Table B holds the same points as the rows below and some others, measured another way and shuffled. Each row below is followed by which row of B it is.
B:
1: [-123  144   31 -148   51 -222 -102  288   -3   27 -264  158    5 -251
 -310 -111  109  133  -74   -4  210  262  105  -80 -245 -187  -16  298
   25  447 -383  155]
2: [ -77  242  175 -219   98  164  -34  126 -119 -259   51  267  -64  -63
 -362 -125  179  -60  -35   36  235  190  297 -138  -75   39 -209  235
 -110  -16 -283  312]
3: [ -25  151 -184   17 -411  398 -119 -637  -86 -130  250 -358   34  247
 -335 -160    7   20  123   17 -130  163  -38  -22  171  229  -28  -53
   56  -48  415  -97]
4: [   6  301  131 -168  -45  322   89 -148 -162 -202  116   10   50   24
 -187 -115  231 -112 -110  -20   10  102  149  -54  193  163 -132  -32
  -62  -80   -1   34]
5: [-213   46 -123 -274  -42  201   39  -62 -219  -51 -126 -257    2  -14
  -55 -407  296 -180  173 -154 -191  136   83  -97  295  -90 -271  -38
  212  100   80  -39]
6: [-102   40  -71  -66  -18 -324 -162  232   83  204 -356   -6    1 -309
 -277 -103  -17  287  -48  -33  154  274  -51  -44 -274 -267  164  249
  140  616 -329   77]
7: [ 184  345  281  -61    4  147  112   50   18   30  -67   92   41 -332
 -146   84   32  242 -419  -48  144  165  -70   -5   52   59  324 -117
   17  277 -267   19]
8: [ -88  143 -128 -110    8   59   76 -247 -158  -76   88 -253  164  298
   -6 -167  344 -355  182   -1 -220 -184  199   41  353  126 -308    2
  -38 -215  213 -188]
9: [-170   98  -27 -229  231 -266   62  298 -109   62 -283   -4  102  -96
   -1 -205  349 -194   58  -65  -31  -21  196  -24   85 -190 -228  170
   40  197 -265  -22]
10: [-220  143   10 -328  249  -24  129  203 -247 -143 -119   22  101   69
    8 -294  497 -422  138  -70  -86  -72  340  -68  247  -70 -484  134
  -24  -92 -142    6]
11: [ 157  238   97   45   36  -59   30 -100   67   76   24  -52  106  -34
  -85  127   41   75 -172   43   33  -85   21   87   81  101  206  -24
  -59   62  -92  -70]
12: [  36  262   75  -72   20  -42   80  -29  -48    0  -58  -13  153  -34
 -106    4  211  -45 -166    7    2    3   78   36   88   64    9   31
  -64  128 -104 -101]
13: [  48  200  146  -77  282  -34   -9   70  -27 -132  152  161    8  128
 -129   45  162 -187   51  101  132 -190  341  -10   90  115 -148  164
 -179 -301 -210  207]
14: [  39  185  180  -56  133 -240 -111  320  113   75 -195  262  -41 -335
 -317   71  -51  288 -213   46  325  195   79  -49 -300 -133  224  263
  -30  394 -512  251]
15: [-104  202   29 -204  113  -85  102  131 -136  -29 -158   -6  135  -42
  -58 -155  358 -191  -42  -49  -41   14  172  -15  129  -51 -208   95
  -23  132 -162  -74]
16: [  11   58   -1 -114  134   31   70    5  -44  135 -108 -236   21  -91
   89 -143  138  -46   36 -112 -139  -71   18   14  299  -65   55 -128
  162   43  -49  -58]
17: [ 116  109   54   35   65  153 -125 -210   56  -60  242  -50  -80  108
 -215   44  -82   35  100   78   91  -92  155   -4  105  158   80   37
  -44 -261  -18  212]
18: [  -8  160   38  -70  155   23  -56  -81  -51 -164  189   59   24  221
 -195  -20  161 -220  144  103   73 -150  322  -12   87  144 -212  170
 -167 -313  -64  158]
19: [-106  169   55 -243   81  -12  118  204 -128   41 -277  -39   68 -248
  -43 -219  288  -43 -127 -133  -42  155   42  -57  132 -148  -70    1
  121  332 -216  -55]
20: [ 152   65  192   50  171 -224 -229  316  256  219 -170  208 -194 -463
 -318  149 -334  535 -178   33  401  195  -34  -56 -352 -187  517  190
   97  422 -570  399]
21: [  98   48  -80  131  273 -454  -34    7  150  263  -43 -176  155  146
   97  154   70 -100  106   84  -68 -420  124  173  118   -3  117   84
  -64  -81 -104 -121]
22: [   1  170  147 -130  167  -16  -48  180  -10  -64  -31  174  -52 -135
 -232  -47   73   44  -48   20  194   84  196  -74  -53  -29   -7  168
  -34   63 -326  241]
23: [ -39  136   68  -84   78 -202 -105  229   48   50 -190  152  -22 -236
 -298  -26   19  185  -94   24  224  193   92  -58 -227 -129   91  252
   -1  365 -380  181]
24: [ -64  300   50 -139  -11  121   32 -136 -169 -268  145   86  123  218
 -258  -86  325 -269   10   74   38    6  297  -29   90  192 -326  171
 -209 -173    7   20]
25: [  15  -45 -266   92   36  -40  -87 -440   12  109  213 -475  101  440
   64  -63   82 -262  394   39 -288 -394  115  121  390  143  -95  -55
   29 -398  345 -161]
26: [  12    1   17  -19  -33   85 -296   -7  121   24   20   33 -245 -199
 -427  -67 -284  369   88   34  262  273   26 -125 -223  -75  230  187
  131  184 -237  412]
27: [ -13  -78 -173   86   34 -244 -264  -78  157  182  -42 -175  -61   20
 -226  -14 -165  169  235   59   66  -37   37   15 -110  -98  156  199
   82  118  -89  133]
28: [  37  -99   82   -7  400 -384 -257  430  228  239 -185  144 -213 -303
 -199   37 -233  291  118   36  306  -20  135  -63 -254 -271  281  283
  108  191 -573  458]
29: [  41   96 -104   89 -145  -77 -170 -214  101  105    2 -165   23   -4
 -276   16 -108  212   18   50   48   98  -45   27  -85   20  201  102
   49  216    6    1]
30: [   9  129   15  -95  -34  256  -29 -199  -70  -78  119 -142  -44   36
 -173 -139   61  -18   65  -24  -26   54   83  -48  195   86  -24  -39
   59  -93   49   84]
31: [   2  -20  -53  -18   43  146 -205 -178   34  -29  158 -127 -147   80
 -242 -106 -100   53  256   38   61    3  139  -67   76   43   18   83
   77 -181  -11  275]
32: [ -36   40 -217   18  -63  -56  -33 -318  -28   88   42 -378  131  247
  -24 -107  141 -158  211    3 -227 -169   45   86  256   64  -73  -16
   49  -77  238 -206]
33: [ -31   46  -68  -51  -65  -73 -109   -7   43  153 -183 -158  -16 -191
 -188 -116  -31  214   -2  -57   26  178  -69  -32  -32 -128  174   54
  171  369 -118   25]
34: [ -22  269  -14 -132 -245  276  104 -268 -156  -70  -12 -204  122  -36
 -165 -178  218  -11 -147  -82 -121  200  -48  -13  212  104  -31 -116
   68  198  140 -197]
35: [ 165  416    4  202 -221 -112  -57 -439   75  -99  255    9  283  330
 -348  304   84  -15 -179  244   90 -123  107  161 -103  366   75  185
 -378  -50  128 -205]
36: [-108  242  100 -254  326 -223  217  308 -175  -35 -204   92  211  -10
   99 -120  517 -374  -62  -43  -60 -166  301   25  222  -66 -321  108
 -102   17 -265 -111]
37: [ -23   -6  -96 -123  -13  234   43 -192  -87  121  -48 -421  -27  -51
   77 -259   89  -30  135 -165 -245   -6  -68  -18  417  -43   47 -248
  283   15  152  -90]
38: [ 108   -6  -88   91  350 -258   13 -116   83  196  112 -294  117  303
  225   83  117 -279  261   58 -202 -574  201  164  388   82    0  -50
  -43 -434   59 -104]
39: [ -36  282   57 -246 -212  500  180 -254 -246 -145    9 -220   66  -83
  -87 -293  290  -86 -147 -163 -174  233  -30  -63  374  109 -103 -250
  140  103  165 -155]
40: [ 232  347  134   75 -278  406    9 -467   17  -92  258 -116   41    7
 -286  121  -79  212 -273   45   49  131  -87   31  121  316  296 -164
  -55    2  144  -39]
41: [ -97 -239 -106  -21  593 -690 -229  506  188  317 -257    7 -100  -60
   37  -39  -17  -56  404   38  111 -333  289    9  -88 -355  -16  358
   86   -6 -493  312]
42: [-146   40  -72 -156  289 -266  -25  175  -79   -6  -92  -10   70  131
  -38 -150  294 -292  234   18  -20 -187  315   -5  106  -90 -309  236
  -48 -104 -170   66]
43: [ -21  298  -26 -119 -268  420   83 -463 -209 -222  203 -214  130  207
 -198 -170  267 -188  -31  -19 -165   90   77  -13  304  258 -194 -110
  -34 -119  309 -168]
44: [ 255  558  105  313 -187 -265  -83 -423  153 -182  371  248  361  445
 -476  524   73  -36 -295  405  257 -200  240  214 -308  500   73  374
 -631 -136   20 -170]
45: [  24  -26   55 -110  406 -122   32  211   20  168  -89 -124  -51  -83
  168  -94  105 -115  152  -73  -59 -264  158   11  297 -122   23  -61
  129 -147 -227  119]
46: [ -57  -72 -236   49  183 -208 -160 -219   30   53  160 -277   43  412
  -32  -60   95 -283  464   94 -137 -387  269   72  214   57 -203  165
  -49 -400  142   24]
47: [  62  107    0  -57   21  122   75 -141  -27  127  -43 -285   45  -72
   52 -101   92    8  -26 -101 -158  -52  -52   29  321   10  130 -201
  154   49   45 -120]
48: [ 175   48  -77  273  -19 -266 -304 -228  286  168  150  -86  -18  118
 -332  257 -311  286   90  194  184 -125   30   95 -218   92  359  224
  -88   22  -69  139]
49: [ 308  161  361   54  278  120 -101  137  202   63  127  208 -217 -324
 -200  225 -304  372 -210   53  343   -1   60  -41  -53   58  501  -31
   14  -67 -453  441]
50: [ -11  207  103 -240  -18  364  184  -76 -182  -32  -72 -189   19 -188
   26 -251  246  -48 -135 -178 -152  138  -25  -59  388   13  -12 -259
  188  101    5  -84]
51: [ -43  186  -41 -116 -228  354  -43 -320 -127 -145  112 -173   -8   52
 -273 -196   93   11   35  -33  -47  204   30  -71  143  122  -72  -32
   68   34  158   14]
52: [-143 -119 -256 -122  116  -64    5 -119  -86  198 -134 -498   51  113
  184 -304  212 -232  352 -144 -343 -204   41   33  436 -129 -146 -120
  262  -52  168 -166]
53: [  -9   30   33   61  446 -820 -219  533  247  238 -269  296   36 -122
 -199  209  -13  107   58  165  340 -181  273   52 -429 -245  107  536
 -156  256 -644  255]
54: [ -71  116  -46 -162   89  123   66 -122 -149  -64   42 -191   67  140
   12 -194  275 -270  146  -50 -167 -117  174   -5  344   54 -230  -42
   40 -179   77  -60]
55: [ 229  373  181   71 -127  318   14 -396    8 -174  342   13   59  123
 -283  167   -5   54 -208  118   93  -12   86   40  117  359  153  -58
 -184 -206   83   27]
56: [  85   88   -2  -32   57  250    4 -299  -41  -20  214 -262  -12  164
  -12  -76   66 -121  143  -21 -134 -183  101   21  382  156    7 -153
   54 -332  151   17]
57: [  11 -115  -78  -40  116  143 -166 -121   49  100   70 -270 -189  -18
  -84 -173 -134   77  297  -61  -35  -50   55  -56  213  -56  108  -52
  228 -147   -1  236]
58: [  47   61 -152  171  -96   -4 -304 -431  108  -96  351 -120  -24  397
 -404   89 -144   -2  297  211  103 -128  204   35  -74  233  -22  257
 -157 -310  157  176]
59: [ 186   26   76   74  157   93 -105 -128  138  130  142 -156 -128  -53
  -56   67 -198  169   72   14   41 -148   29   26  170   55  308  -99
  103 -173  -85  197]
60: [   8  158   47 -111   63   71   59  -33  -64   10  -34 -110   55  -46
  -54  -97  172  -60  -30  -48  -45  -13   81   -5  203   15  -16  -39
   46   30  -65  -27]
61: [  62  157  252 -168  384  -67   91  350  -17   42 -122  155  -32 -244
   19  -19  143  -25 -122  -48  121  -80  188  -37  128  -82   46    9
   12   -5 -423  193]
62: [ -59 -217 -219  154  384 -712 -403  197  273  248  -44   -2  -75  192
 -210   99 -173    8  487  196  187 -332  307   48 -281 -185    8  520
  -64  -95 -319  321]
63: [-100  -71 -169   33  -18 -237 -338   -1  124   91  -66  -55 -109   -8
 -395  -79 -152  192  257   80  170  132   94  -53 -274 -140   60  350
   65  218 -171  260]
64: [  23  -29  -11  -30  -43    6 -191   63  124  220 -189 -141 -178 -382
 -239 -110 -242  443  -31  -92  124  285 -163  -78 -108 -205  391    9
  294  453 -231  210]
65: [ 218  164  132  151  111 -246 -117   52  233  198  -30   67    9 -181
 -198  258 -196  327 -192  100  219  -41  -12   77 -169    8  439  106
  -48  208 -311  118]
66: [ -20  123  -35  -89  172  -85   88  -48  -77   36   -3 -167  137  150
   86  -84  281 -277  101  -15 -159 -246  180   63  310   36 -157   -8
  -21 -160   16 -123]
67: [-113  269   40 -319  -32  229  304  -18 -290  -39 -198 -218  197 -113
  118 -311  493 -252 -161 -203 -263  103   20  -20  444  -16 -220 -223
  134  201   58 -307]
68: [ 190  219   98  126   83  -60  -55 -182  110   14  201  -12   71  135
 -155  204  -31   26  -58  136   90 -205  134   99   51  201  169   55
 -166 -184  -61   38]
69: [  -1   39   39  -71   69  239 -213 -108    6 -159  222   34 -222   40
 -351 -105 -112   66  221   54  176   82  218 -129    3   66  -34  151
   22 -226 -106  425]
70: [  97  128  -31  135   24  -47 -186 -285  101  -69  280  -30   17  287
 -296  138  -63  -28  162  191  109 -180  222   49  -25  212   19  201
 -187 -289   34  147]
71: [  85  -76  -67  -26  347  -86  102  -46   23  286  -28 -440   40   64
  374  -88  115 -198  221 -112 -316 -455   46  117  570  -51   92 -271
  209 -275   55 -135]
72: [ -87 -192 -185   34  412 -653 -231  299  185  311 -211 -107  -20   45
    2  -15  -11  -44  378   56   38 -307  216   45  -75 -271    9  323
   67   44 -315  155]

[ -46  175  282  138  -29  175  -51  264    1  -48 -301  229   53  119
  -62 -146   42  -39  -85   95 -260  231  -37 -101  -23   64 -179   81
    5  -41]
32
[  80  144   40 -170  139  106    4 -304 -171  207  147 -215    3 -192
 -137 -237   13  431    6  -29    7  -13  -50  154    6 -270  -16   98
  -54  265]
9
[ 154    2 -133 -185  235  105  -74  265   23   29 -127   42  106    9
  -35    3 -193    0  -24    0  -40   50   38 -163  157  -16 -243  -68
 -114   33]
60
[  80 -306 -467 -454  429 -128  -82 -189 -127   98  296 -126   10 -170
   14   33 -141  324   79  -63   60  -70  -93 -114  162 -259 -117 -208
 -170    8]
61
[ -40 -340 -322 -227  290 -114 -151  342   17 -159  -76  268   91   82
  129  212 -163 -156   43   55  -92  120 -115 -394  187   85 -293 -291
 -152 -329]
59
[  57   89    0 -177  116  251 -127  -75 -151  174  102 -192   92 -113
 -112 -267 -107  173 -126  -86   85  -55  226  213    2 -238  -25  -22
  145  362]
1
[  64 -191 -301 -294  322 -204  -13 -111  -86   13  130   18   13 -144
   40  145  -88  275  175   45  -21   43 -322 -279  182  -94 -187 -114
 -319 -189]
45
[  54  264   82 -262  161  216   38   49 -125  -22 -213 -366  116  181
 -221 -248  -74  218  -19   26 -204  -54  183  126  165 -164 -300  -79
  -13  229]
67
[-289  -19  124  -42  -82   73 -171  -19 -253 -124   -6  -23  112   31
   23  -97   19  -50  -22   56   15   55    0   47   -1  -35  -89 -210
  154  -65]
30
[ 195 -205 -364 -349  397  164 -171  180   26  153  109  -29   79  -53
  -32 -111 -246   64 -134 -133   36  -55  272  -16  104 -215 -119 -151
   43  240]
14
[ 261  153 -137 -314  292  197  -16  178  -22   95 -125 -238  128   16
 -161  -96 -233  144  -13  -25  -26  -65  164  -13  223 -126 -280  -43
 -127  243]
19
[  90  284  188    9   30   23   63  170  -34  -60 -315   47  101   19
  -83   61  -47   92  126  161 -161  157 -277 -240  177  138 -319  101
 -295 -153]
52
[ -65  -41  -46  -95  -24  107 -247 -237 -275  172  338  -82  136 -382
   64  -63 -139   62  -36  -86  438  -66    7  153  -32 -141  121  -73
  149  208]
2
[-155  -50  -25 -225  181   58  -38  153 -107 -189 -196  -79   57  287
  -75 -121    4   65  -20   73 -324   63   68  -61  119  -82 -309 -248
    3  -95]
47
[-247 -113  -19  -91  -52   87 -266  105 -237 -123   45   15  182  -36
   94   14 -129 -222  -48   13  201    0   70    0   52   21  -93 -292
  180  -55]
26
[-239  -59  -63 -291  123  124 -124  179 -196 -232 -168 -212  150  314
  -63 -122  -82  -85  -52   53 -173  -43  242   37  153  -77 -317 -405
  154  -28]
64
[ -74  -27  -62 -239  197    8  -16   27 -128  -99  -93 -112   60  140
  -74  -66  -22  159   47   63 -209   40  -37  -82  137 -108 -266 -179
  -79  -79]
16
[-105 -355 -160  -86  250   45 -186  171   28    1   59  332  -24   60
   76 -128    6   -8 -151  -27 -209  175   52 -129  -82 -129  -57 -146
   99  -72]
68
[  58  222  208  100  -64  308 -166  492   19  -31 -335  169  207   65
  -34  -55 -199 -306 -136   44   11  128  164  -83   71  163 -229    7
   88   78]
43
[-216   -9  172   -1   14  247 -164  260  -73 -116 -201  100   65  243
  -56 -270   35 -116 -199   25 -264  141  246   62  -73  -62 -149 -153
  253   51]
29
[-289 -122   31   34 -180  -47 -284 -114 -314  -51  215  127  167 -293
  185  128  -73 -173   45   28  405   52 -208  -47  -18   73   47 -184
  107 -150]
69
[  15  196  151   41  -74  266 -192  464  -47  -66 -297   97  246   49
    1   12 -229 -342  -89   45  115   75  151  -92  117  186 -234  -74
   80   48]
51
[ 145  222   86  -98  121  357  -99  572   64  -53 -417   -8  212  229
 -125 -126 -250 -225 -148   24 -141   53  336  -61  167   75 -354  -74
   59  161]
34
[  81 -302 -228 -187  353   15 -102 -393  -52  352  465  115 -155 -317
  -21 -304   71  527 -116 -151  -55   72  -46  111 -181 -455  203   95
   25  259]
53
[-275 -320  -76  -76  103  141 -275  259  -73 -120   -6  234   56  180
   79 -169  -22 -205 -208  -24 -149  121  236  -13  -89  -85  -81 -304
  294  -47]
55
[  35   54  197  261  -73  -26  -92   66    6  119  -27  478   21 -311
  103   86   15   29   36   81   64  304 -431 -277  -74  144    4  256
 -187 -177]
46
[  39  -64   -9  -25  156  -84   -9 -265  -71  175  186  180  -76 -271
    4  -74   82  390   58   19  -62  177 -349 -116  -52 -153   37  159
 -192  -38]
72
[ 215 -108 -280 -215  249   68 -172  138  -17  163  131   69  129 -245
   48   88 -284   -1  -21  -69  251  -17    5 -144  134  -50  -92  -58
  -99  112]
22
